Here is a tiny trained network, its code and every weight. The questions are about switching its units off for an input and a target symbol, where a switched-off unit gives its printed mean instead of its output.

import numpy as np


def w(rows, s, z=0):
    codes = np.array(rows[::2]) - 128.0
    scale = np.full(codes.shape[1], s)
    scale[-1] = z or s
    return codes * scale


def norm(h):
    return h / np.sqrt((h * h).mean(-1, keepdims=True) + 1e-5)


def f(y):
    return np.maximum(y, 0)


def softmax(a):
    e = np.exp(a - a.max(-1, keepdims=True))
    return e / e.sum(-1, keepdims=True)


def log_softmax(a):
    a = a - a.max(-1, keepdims=True)
    return a - np.log(np.exp(a).sum(-1, keepdims=True))


def net(x, mask):
    ids = ['βδζξσψω'.index(c) for c in x.split()]
    T = len(ids)
    res = E[ids] + P[:T]
    u = 0
    for l in range(2):
        r = norm(res)
        for j in range(2):
            rows = slice(2 * j, 2 * j + 2)
            q, k, v = (r @ M[l][rows].T for M in (Q, K, V))
            z = softmax(np.where(np.tri(T) > 0, q @ k.T / 2**0.5, -1e9)) @ v
            o = O[l][rows]
            res = res + np.where(mask[u + j], z, o[:, -1]) @ o[:, :-1]
        u += 2
        y = f(norm(res) @ A[l][:, :-1].T + A[l][:, -1])
        res = res + np.where(mask[u : u + 4], y, B[l][:, -1]) @ B[l][:, :-1]
        u += 4
    return log_softmax(norm(res)[-1] @ U[:, :-1].T + U[:, -1])


Q, K, V, O, A, B = {}, {}, {}, {}, {}, {}
E = w([
[111,99,255,38],'β',
[99,152,102,161],'δ',
[86,147,108,157],'ζ',
[94,152,97,105],'ξ',
[115,139,92,108],'σ',
[56,54,83,130],'ψ',
[169,107,120,208],'ω',
],0.0062)
P = w([
[169,161,156,117],'0',
[143,103,77,157],'1',
[152,109,84,141],'2',
[177,115,107,97],'3',
[106,140,189,123],'4',
[122,111,174,134],'5',
[103,100,152,203],'6',
[175,2,113,132],'7',
[114,43,131,137],'8',
],0.0052)
Q[0] = w([
[184,202,150,143],'L0H0',
[129,75,152,84],'L0H0',
[138,137,6,142],'L0H1',
[54,116,152,104],'L0H1',
],0.017)
K[0] = w([
[113,184,68,218],'L0H0',
[110,119,214,106],'L0H0',
[255,130,7,128],'L0H1',
[133,56,189,94],'L0H1',
],0.013)
V[0] = w([
[60,190,165,36],'L0H0',
[25,121,209,176],'L0H0',
[3,159,120,114],'L0H1',
[232,142,82,74],'L0H1',
],0.0041)
O[0] = w([
[3,116,74,212,220],'L0H0',
[37,92,195,81,130],'L0H0',
[76,252,96,123,255],'L0H1',
[209,25,126,67,114],'L0H1',
],0.0024,0.00058)
A[0] = w([
[34,67,149,128,69],'L0N0',
[85,68,254,167,254],'L0N1',
[212,95,153,191,106],'L0N2',
[37,179,179,173,125],'L0N3',
],0.0042,0.0014)
B[0] = w([
[164,102,124,112,207],'L0N0',
[114,82,254,124,251],'L0N1',
[72,165,110,156,178],'L0N2',
[131,56,123,99,228],'L0N3',
],0.0057,0.003)
Q[1] = w([
[145,255,129,164],'L1H0',
[93,255,217,93],'L1H0',
[224,45,83,208],'L1H1',
[196,110,130,70],'L1H1',
],0.011)
K[1] = w([
[99,122,32,133],'L1H0',
[141,64,9,215],'L1H0',
[153,158,202,64],'L1H1',
[98,173,167,153],'L1H1',
],0.014)
V[1] = w([
[200,203,129,131],'L1H0',
[85,188,137,217],'L1H0',
[65,230,152,121],'L1H1',
[86,148,67,3],'L1H1',
],0.011)
O[1] = w([
[159,107,40,184,2],'L1H0',
[40,127,149,199,158],'L1H0',
[52,217,115,88,91],'L1H1',
[92,102,63,2,107],'L1H1',
],0.0074,0.0033)
A[1] = w([
[212,102,170,178,181],'L1N0',
[129,167,60,255,2],'L1N1',
[192,50,39,217,91],'L1N2',
[121,216,186,74,139],'L1N3',
],0.0084,0.0008)
B[1] = w([
[62,187,207,55,254],'L1N0',
[253,247,2,97,186],'L1N1',
[23,4,206,184,215],'L1N2',
[196,115,198,196,209],'L1N3',
],0.0082,0.0041)
U = w([
[41,210,170,141,138],'β',
[191,122,147,67,114],'δ',
[173,163,151,108,1],'ζ',
[126,184,67,179,233],'ξ',
[77,147,47,75,123],'σ',
[201,138,145,245,110],'ψ',
[129,34,89,136,150],'ω',
],0.012,0.004)

Each question gives the input, a string of symbols that net reads in full, and the target symbol t.
The units are the heads (2 rows each of Q, K, V and O) and the neurons (one row each of A and B). Each row of codes is followed by its name. A weight is (code - 128) times the scale printed after its matrix; where a second scale follows, it is the last column's (O, A, B and U).
mask holds one flag per unit, layer by layer, with each layer's heads first. A switched-off unit (its flag False) gives its mean, the last column of its rows in O or B, instead of its output. The means were averaged over made-up inputs and are rounded, as every weight is.
A unit's drop is (log p(t) with every unit on - log p(t) with that unit switched off) / (log p(t) with every unit on - log p(t) with every unit switched off).
The circuit of an input: a set's keep is (log p(t) with only the set's units on - log p(t) with every unit switched off) / (log p(t) with every unit on - log p(t) with every unit switched off). Starting from all 12 units, units are removed one at a time, each time the one whose removal leaves the highest keep (on an exact tie, the one counted first), for as long as the keep stays at least 0.8.
circuit, biggest first: the units of the circuit, biggest drop first
k most important neurons: the k neurons with the biggest drops, biggest first
k most important neurons of layer l: the k neurons of layer l with the biggest drops, biggest first
input ζ ω δ σ ω δ ζ σ ξ, target ψ: 3 most important neurons : (L0N1; L1N1; L0N3)
input δ ζ ω, target ξ: 2 most important neurons of layer 0 : (L0N1; L0N0)
input ζ ζ ω ω ζ ζ, target ψ: circuit, biggest first : (L1H1)
input σ ζ β ω σ ζ, target δ: circuit, biggest first : (L1H0; L0N3)
input ζ ζ ω ω σ δ, target ψ: 2 most important neurons of layer 0 : (L0N2; L0N0)
input δ ζ σ ζ, target ξ: circuit, biggest first : (L1H0; L1N1)
input β ψ ζ ω, target β: 2 most important neurons : (L1N0; L0N1)
input ω σ σ, target ψ: 2 most important neurons : (L1N1; L1N2)
input ψ σ ζ, target δ: circuit, biggest first : (L1H0; L1H1)
input σ ζ ω ω δ σ ω ω, target ξ: 3 most important neurons : (L0N1; L1N1; L1N0)
input ζ β σ, target δ: circuit, biggest first : (L1H0; L0N1)
input ψ ζ ζ ζ ζ ω σ δ, target β: 4 most important neurons : (L0N3; L0N1; L1N3; L0N2)
input δ ω ψ, target ξ: 2 most important neurons : (L1N1; L0N0)
input ζ ψ σ δ ω ξ, target ω: most important neuron : (L0N3)
input δ ζ δ ω ξ ξ ζ σ, target σ: circuit, biggest first : (L1H1; L0N1)
input ψ ζ δ ω ζ ψ σ δ, target β: circuit, biggest first : (L0H1; L1H1)
input ζ ξ ζ δ σ, target σ: 2 most important neurons : (L0N1; L0N3)
input ζ ζ ω ψ, target β: 2 most important neurons of layer 0 : (L0N3; L0N1)
input ζ δ σ ζ σ, target ξ: 3 most important neurons : (L1N1; L0N1; L0N0)
input ζ ζ ψ ψ ζ ζ δ ζ, target β: circuit, biggest first : (L1H1)
